Below are the code and all the weights of a small trained network. Each question names an input and a target symbol and asks about switching units off, where a switched-off unit gives its printed mean instead of its output.

import numpy as np


def w(rows, s, z=0):
    codes = np.array(rows[::2]) - 128.0
    scale = np.full(codes.shape[1], s)
    scale[-1] = z or s
    return codes * scale


def f(y):
    return np.maximum(y, 0)


def softmax(a):
    e = np.exp(a - a.max(-1, keepdims=True))
    return e / e.sum(-1, keepdims=True)


def log_softmax(a):
    a = a - a.max(-1, keepdims=True)
    return a - np.log(np.exp(a).sum(-1, keepdims=True))


def net(x, mask):
    ids = ['αβδεζηθλξστφω'.index(c) for c in x.split()]
    T = len(ids)
    res = E[ids] + P[:T]
    r = res
    for j in range(3):
        rows = slice(3 * j, 3 * j + 3)
        q, k, v = (r @ M[0][rows].T for M in (Q, K, V))
        z = softmax(np.where(np.tri(T) > 0, q @ k.T / 3**0.5, -1e9)) @ v
        o = O[0][rows]
        res = res + np.where(mask[j], z, o[:, -1]) @ o[:, :-1]
    y = f(res @ A[0][:, :-1].T + A[0][:, -1])
    res = res + np.where(mask[3:27], y, B[0][:, -1]) @ B[0][:, :-1]
    return log_softmax(res[-1] @ U[:, :-1].T + U[:, -1])


Q, K, V, O, A, B = {}, {}, {}, {}, {}, {}
E = w([
[138,181,132],'α',
[138,207,118],'β',
[37,39,55],'δ',
[131,186,126],'ε',
[140,176,130],'ζ',
[141,202,118],'η',
[143,191,127],'θ',
[113,143,118],'λ',
[133,167,156],'ξ',
[138,155,96],'σ',
[97,162,199],'τ',
[249,163,137],'φ',
[180,32,210],'ω',
],0.016)
P = w([
[131,167,59],'0',
[115,174,110],'1',
[113,171,161],'2',
[132,189,203],'3',
[139,211,228],'4',
[150,231,254],'5',
],0.006)
Q[0] = w([
[103,191,144],'H0',
[114,8,75],'H0',
[158,126,90],'H0',
[142,102,162],'H1',
[144,155,83],'H1',
[99,142,165],'H1',
[101,129,153],'H2',
[141,136,76],'H2',
[92,76,74],'H2',
],0.018)
K[0] = w([
[216,163,199],'H0',
[79,118,7],'H0',
[98,113,121],'H0',
[87,125,112],'H1',
[202,155,187],'H1',
[80,69,112],'H1',
[116,100,83],'H2',
[114,168,146],'H2',
[211,239,160],'H2',
],0.013)
V[0] = w([
[41,51,212],'H0',
[192,71,143],'H0',
[225,65,88],'H0',
[41,123,53],'H1',
[144,73,91],'H1',
[110,187,215],'H1',
[113,121,230],'H2',
[113,175,63],'H2',
[114,104,1],'H2',
],0.0092)
O[0] = w([
[39,60,87,234],'H0',
[136,10,187,124],'H0',
[182,71,202,16],'H0',
[141,66,3,92],'H1',
[100,88,128,48],'H1',
[79,222,159,252],'H1',
[44,87,176,236],'H2',
[153,186,141,52],'H2',
[159,167,90,6],'H2',
],0.0067,0.003)
A[0] = w([
[130,138,111,85],'N0',
[106,89,85,2],'N1',
[254,173,138,153],'N2',
[119,1,188,153],'N3',
[208,61,102,51],'N4',
[71,112,176,32],'N5',
[142,133,80,29],'N6',
[55,109,169,78],'N7',
[168,123,154,90],'N8',
[254,82,194,47],'N9',
[161,167,80,144],'N10',
[74,104,66,100],'N11',
[165,117,142,118],'N12',
[70,8,99,75],'N13',
[119,142,175,156],'N14',
[144,84,163,93],'N15',
[133,50,163,166],'N16',
[118,145,166,152],'N17',
[134,187,141,86],'N18',
[158,56,156,40],'N19',
[95,180,100,13],'N20',
[36,145,62,176],'N21',
[84,162,34,75],'N22',
[81,164,122,95],'N23',
],0.0087,0.0071)
B[0] = w([
[145,126,148,130],'N0',
[127,123,199,136],'N1',
[165,49,128,197],'N2',
[140,85,86,254],'N3',
[85,218,155,141],'N4',
[174,128,91,181],'N5',
[68,164,159,132],'N6',
[206,114,104,212],'N7',
[97,131,131,140],'N8',
[53,166,127,170],'N9',
[73,68,122,174],'N10',
[168,186,139,157],'N11',
[104,130,124,140],'N12',
[185,254,200,194],'N13',
[131,91,104,214],'N14',
[120,129,113,161],'N15',
[113,71,74,208],'N16',
[128,85,94,203],'N17',
[189,145,146,178],'N18',
[125,216,114,151],'N19',
[135,92,139,148],'N20',
[60,134,137,230],'N21',
[113,87,200,176],'N22',
[134,140,144,175],'N23',
],0.0069,0.0087)
U = w([
[118,148,138,46],'α',
[134,156,132,30],'β',
[104,140,129,26],'δ',
[115,151,112,59],'ε',
[128,158,133,66],'ζ',
[132,151,141,46],'η',
[144,164,131,82],'θ',
[77,131,32,125],'λ',
[131,173,150,118],'ξ',
[137,149,64,164],'σ',
[29,186,164,216],'τ',
[147,146,254,4],'φ',
[86,49,137,227],'ω',
],0.0095,0.0045)

Each question gives the input, a string of symbols that net reads in full, and the target symbol t.
The units are the heads (3 rows each of Q, K, V and O) and the neurons (one row each of A and B). Each row of codes is followed by its name. A weight is (code - 128) times the scale printed after its matrix; where a second scale follows, it is the last column's (O, A, B and U).
mask holds one flag per unit, heads first, then neurons. A switched-off unit (its flag False) gives its mean, the last column of its rows in O or B, instead of its output. The means were averaged over made-up inputs and are rounded, as every weight is.
A unit's drop is (log p(t) with every unit on - log p(t) with that unit switched off) / (log p(t) with every unit on - log p(t) with every unit switched off).
The circuit of an input: a set's keep is (log p(t) with only the set's units on - log p(t) with every unit switched off) / (log p(t) with every unit on - log p(t) with every unit switched off). Starting from the 12 units with the biggest drops (on a tie, the unit counted first), units are removed one at a time, each time the one whose removal leaves the highest keep (on an exact tie, the one counted first), for as long as the keep stays at least 0.8.
circuit, biggest first: the units of the circuit, biggest drop first
heads that matter: for each layer, one digit per head in row order, 1 if its drop is at least 0.15 and else 0, layers parted by /
drop of u: that unit's drop, to one decimal
input β φ τ, target φ: heads that matter	110
input τ ζ σ τ φ, target φ: circuit, biggest first	H0, H1
input ω ω ω η, target ω: circuit, biggest first	H0, H2
input τ ω ζ, target ω: heads that matter	101
input λ φ β, target φ: circuit, biggest first	H0
input ε τ τ ω β, target ω: circuit, biggest first	H0, H2
input ζ τ τ ε, target τ: heads that matter	100
input τ τ τ λ, target τ: heads that matter	100
input σ ω ω δ, target τ: heads that matter	100
input δ ξ τ τ δ, target τ: circuit, biggest first	N13, N21
input θ θ β τ θ σ, target τ: circuit, biggest first	H0, N7, N3, H1
input φ ω θ λ, target ω: circuit, biggest first	H0, N13
input ξ ξ τ τ θ, target τ: drop of H0	0.5
input η τ ζ, target τ: drop of N19	0.0
input ω α ω ω ξ, target ω: drop of H0	0.6
input ξ δ τ α φ, target φ: drop of H0	0.8
